Here is a tiny trained network, its code and every weight. The questions are about switching its units off for an input and a class, where a switched-off unit gives its printed mean instead of its output.

import numpy as np


def w(rows, s, z=0):
    codes = np.array(rows[::2]) - 128.0
    scale = np.full(codes.shape[1], s)
    scale[-1] = z or s
    return codes * scale


def f(y):
    return y / 2 * (1 + np.tanh(0.7978845608 * (y + 0.044715 * y**3)))


def log_softmax(a):
    a = a - a.max(-1, keepdims=True)
    return a - np.log(np.exp(a).sum(-1, keepdims=True))


def net(x, mask):
    res = np.array(x, float).reshape(1, 4) / 4 @ E
    y = f(res @ A[0][:, :-1].T + A[0][:, -1])
    res = res + np.where(mask, y, B[0][:, -1]) @ B[0][:, :-1]
    return log_softmax(res[-1] @ U[:, :-1].T + U[:, -1])


A, B = {}, {}
E = w([
[150,133,151,132,109,129],'x0',
[73,248,219,64,225,172],'x1',
[58,14,220,113,207,30],'x2',
[2,122,176,212,21,197],'x3',
],0.0064)
A[0] = w([
[160,174,61,131,111,182,112],'neuron 0',
[54,106,132,180,81,191,156],'neuron 1',
[223,93,78,61,164,102,120],'neuron 2',
[166,51,35,229,56,45,97],'neuron 3',
[171,152,59,170,94,213,199],'neuron 4',
[27,107,113,145,74,161,89],'neuron 5',
[80,140,174,206,64,160,173],'neuron 6',
[198,200,99,111,92,156,201],'neuron 7',
[168,163,78,132,94,179,113],'neuron 8',
[154,38,45,171,83,110,107],'neuron 9',
[153,111,83,19,146,109,255],'neuron 10',
[173,180,98,140,97,168,88],'neuron 11',
[121,46,166,148,198,117,91],'neuron 12',
[83,116,171,173,90,162,151],'neuron 13',
[38,93,113,154,93,188,123],'neuron 14',
[57,254,197,19,181,197,129],'neuron 15',
[106,83,200,175,136,82,134],'neuron 16',
[228,118,119,96,156,100,138],'neuron 17',
[110,88,178,84,134,56,132],'neuron 18',
[146,189,64,124,93,168,83],'neuron 19',
[135,82,205,128,142,78,111],'neuron 20',
[189,121,73,74,189,112,81],'neuron 21',
[128,52,212,114,121,61,123],'neuron 22',
[151,239,78,149,129,179,173],'neuron 23',
],0.0076,0.0084)
B[0] = w([
[56,85,200,90,66,81,173],'neuron 0',
[163,175,121,104,172,98,215],'neuron 1',
[143,206,164,91,134,107,195],'neuron 2',
[149,135,255,178,173,178,232],'neuron 3',
[87,124,147,140,132,38,243],'neuron 4',
[138,199,150,60,122,156,172],'neuron 5',
[171,173,87,83,175,74,226],'neuron 6',
[95,105,135,127,140,48,226],'neuron 7',
[77,105,178,108,113,125,170],'neuron 8',
[159,135,243,178,179,192,203],'neuron 9',
[144,155,81,121,149,18,254],'neuron 10',
[101,115,173,91,86,145,154],'neuron 11',
[102,130,189,103,80,104,158],'neuron 12',
[200,179,99,83,148,62,189],'neuron 13',
[159,199,135,75,143,93,186],'neuron 14',
[177,70,224,205,169,176,245],'neuron 15',
[112,142,158,97,99,42,177],'neuron 16',
[150,180,128,105,141,118,185],'neuron 17',
[80,117,157,123,80,62,175],'neuron 18',
[96,116,198,86,75,138,161],'neuron 19',
[85,92,182,98,102,97,161],'neuron 20',
[164,201,206,41,86,238,165],'neuron 21',
[84,114,160,103,107,80,185],'neuron 22',
[106,85,165,126,123,48,218],'neuron 23',
],0.0076,0.0081)
U = w([
[194,226,132,5,136,112,68],'0',
[3,55,173,63,58,85,85],'1',
[185,79,219,221,184,168,107],'2',
[127,116,112,128,166,78,255],'3',
[158,54,6,177,138,83,192],'4',
[122,72,58,91,97,249,96],'5',
[74,87,69,151,86,220,95],'6',
[105,67,84,120,95,220,82],'7',
],0.0077,0.0088)

Each question gives the input, the list of numbers given to net, and the class t.
The units are the neurons (one row each of A and B). Each row of codes is followed by its name. A weight is (code - 128) times the scale printed after its matrix; where a second scale follows, it is the last column's (A, B and U).
mask holds one flag per neuron, in row order. A switched-off neuron (its flag False) gives its mean, the last column of its row in B, instead of its output. The means were averaged over made-up inputs and are rounded, as every weight is.
A unit's drop is (log p(t) with every unit on - log p(t) with that unit switched off) / (log p(t) with every unit on - log p(t) with every unit switched off).
The circuit of an input: a set's keep is (log p(t) with only the set's units on - log p(t) with every unit switched off) / (log p(t) with every unit on - log p(t) with every unit switched off). Starting from the 12 units with the biggest drops (on a tie, the unit counted first), units are removed one at a time, each time the one whose removal leaves the highest keep (on an exact tie, the one counted first), for as long as the keep stays at least 0.8.
circuit, biggest first: the units of the circuit, biggest drop first
unit that matters most: the unit with the biggest drop
top k neurons: the k neurons with the biggest drops, biggest first
drop of u: that unit's drop, to one decimal
input [-4,6,-1,2], class 2: circuit, biggest first	[neuron 15]
input [-4,-5,-3,-4], class 2: circuit, biggest first	[neuron 3; neuron 9]
input [-2,-6,-6,0], class 1: circuit, biggest first	[neuron 0; neuron 8]
input [-8,7,-4,-7], class 3: circuit, biggest first	[neuron 15; neuron 10]
input [8,5,-8,7], class 1: top 2 neurons	[neuron 23; neuron 0]
input [-4,-7,6,4], class 2: top 2 neurons	[neuron 3; neuron 9]
input [6,6,-6,5], class 1: top 2 neurons	[neuron 23; neuron 0]
input [-2,-5,-3,3], class 2: top 3 neurons	[neuron 3; neuron 9; neuron 10]
input [7,-7,1,7], class 0: top 2 neurons	[neuron 6; neuron 15]
input [2,7,-2,5], class 2: top 2 neurons	[neuron 15; neuron 10]
input [6,5,-4,-4], class 3: top 2 neurons	[neuron 3; neuron 9]
input [5,2,-4,-4], class 3: drop of neuron 11	0.0
input [2,-8,4,-1], class 2: drop of neuron 3	0.3
input [-6,6,7,-5], class 1: drop of neuron 20	0.2
input [8,8,-4,3], class 2: unit that matters most	neuron 15
